[ 2  0  8 -2 -2 12 15 -5  0  3 -3  7 13 25  0  1  4  0  8 -9  1  8 -4 -5
  6  0  1 -4 -4  1  2 16  1  7  1 -1  3  2  2  5 -1  1]  (46):<55>
[  6   2  12   2   1  17  23  -1   0   5  10  -6  14  40   4  17  -3  -1
   1  -9   0   5 -14  -1   0   0  -3  -5  -7   1   3   9   3   3  12  -5
   2  -6   8   3  11  17]  (48):<62>
[  9   4   0   9   4  -1  26   8   3   4   8 -19  10  15  16  14  -3   2
   1  -5   0   1  -4  10  -2  -3  -2  -5   4   0   7  14   0 -10   7  -3
   1   0   4  -5  -1   3]  (48):<62>
[ 1 -1  4 -3  1  4 16 -4  0  1 -5  5  5 14  2  4  3  1  6 -1 -2  6 -3 -7
  4  3  0 -5 -3 -1 -1  8  0 -1  7  0  2 -5  2  1 -1  2]  (46):<52>
[  0   4   3  -2   4   7  -3  11  -4   0   1 -22  12  17   1   4  -5   2
   3   6   1  -6  -5  -8  -9   4  -4  -5   0   0   3  23  -1  -1 -10  -2
   2  -8   5   3  -5   9]  (48):<65>
[  6   3   1   9   4  -4  36   2   5   4  10 -20  13  19  23  23  -1   3
  -1  -8   1   4  -8  13   0  -7  -1  -5   4  -1  13 -10  12 -18   8  -4
   1   1   6  -4   8   8]  (48):<62>
[  8   0   4   3   4  10  22   6   3   3   8 -15   4  24  17  11  -2   2
  -1  -4  -1   3  -7   1  -1  -1  -1  -7  -1   0   5  10   1  -6   8   4
   3  -4   7  -4  -1   1]  (48):<64>
[ 18  -4   3  13   5   6  70  -3  12   6  18 -12  10  48  41  37   5   5
   1 -18  -1  13 -12  15   7  -7  -3 -16  -1  -3  14  -2   1 -20  31  -4
   3  -5  10 -14  11  11]  (48):<64>
[  9   3   6   2  -1   6  27  -2   1   3  11 -27  15  38  20  15  -6   1
  -1 -13   2   2  -9   7  -1  -2  -2  -7   4   3  10   2   2 -12  10  -3
   2  -2   7  -3   5  10]  (48):<65>
[ 11  -4   4  12  -2  -4  50  -4   5   4   6   8   6  24  21  19   6   3
   5 -13  -1  10  -3  13  11  -7   1  -9   4  -4   4  10  -3 -12  26  -2
   4  -1   3 -11   4   1]  (46):<55>
[  9   5   3   2   1  -9  34  -2   1   3   7 -38  12  12  25   9  -7   1
  -2 -11   1   4   1  14   3 -10   2  -5  13   2  14   0   2 -24   7   1
   1   5   6  -7   0 -10]  (48):<62>
[ 6 -1  6  5 -2  2 33 -5  3  2  1  9  8 23  8  9  5  1  4 -9 -1  9 -3  3
  8  0  0 -8  0 -2  1 14 -2 -1 19 -1  4  0  2 -1  1  3]  (46):<55>
[  4   0  11   0  -3  11  39 -13   4   5   1   8  17  39  11  18   4  -1
   6 -14  -1  15 -11  -1   7   1   1  -8  -7  -1   7  -7   2  -4  17  -3
   4  -6   7   1  11  13]  (46):<52>
[  8  -4   8   5  -3   2  47 -12   7   4   4   4  11  32  16  10   5   2
   4 -18   3  13  -4  10  13  -3   2  -8   3   1   5  10  -1  -8  25  -2
   4   5   2  -4   4  -1]  (46):<55>
[  4   3   6   0   1   8  20  -1   1   4   6 -22  10  23  13  12  -2  -1
  -1  -5   1   5  -8   1  -2   1  -1  -7   0   2   8   2   4  -6   7  -2
   3  -4   8   0   4   9]  (48):<65>
[  3  -1   3   9   0 -13  45  -5   7  -1  -2   4   4  15  17  14   1   4
   5  -6  -3   8   2   8   6  -3   1  -9   5  -4   2  14  -1 -17  18  -1
   3  -6   3 -12  -3  -4]  (46):<58>
[ 14   2   5  11   5   3  63  -4   8   6  16 -23  12  42  40  31  -2   4
   0 -18   0  12 -10  17   6  -9   0 -11   5   2  16  -9   1 -25  26  -3
   1   0  11 -10  10   7]  (48):<62>
[ -1   0   9   0   3  18 -16  10  -5   1   8   2   6  26 -17  -2  -8  -3
   0   6   0  -5 -15  -9  -3   5  -6  -1 -10   2  -7  28   3  16  -1   2
   1  -4   4  10   1  13]  (48):<65>
[  9  -1   7   3   4  14  36   0   7   5  12  -7   3  34  18  23   1   1
  -2  -7  -2  10 -12   2   2  -1  -1 -10  -8   1   6   1   2  -5  20  -3
   4  -7   9  -7   8  10]  (48):<64>
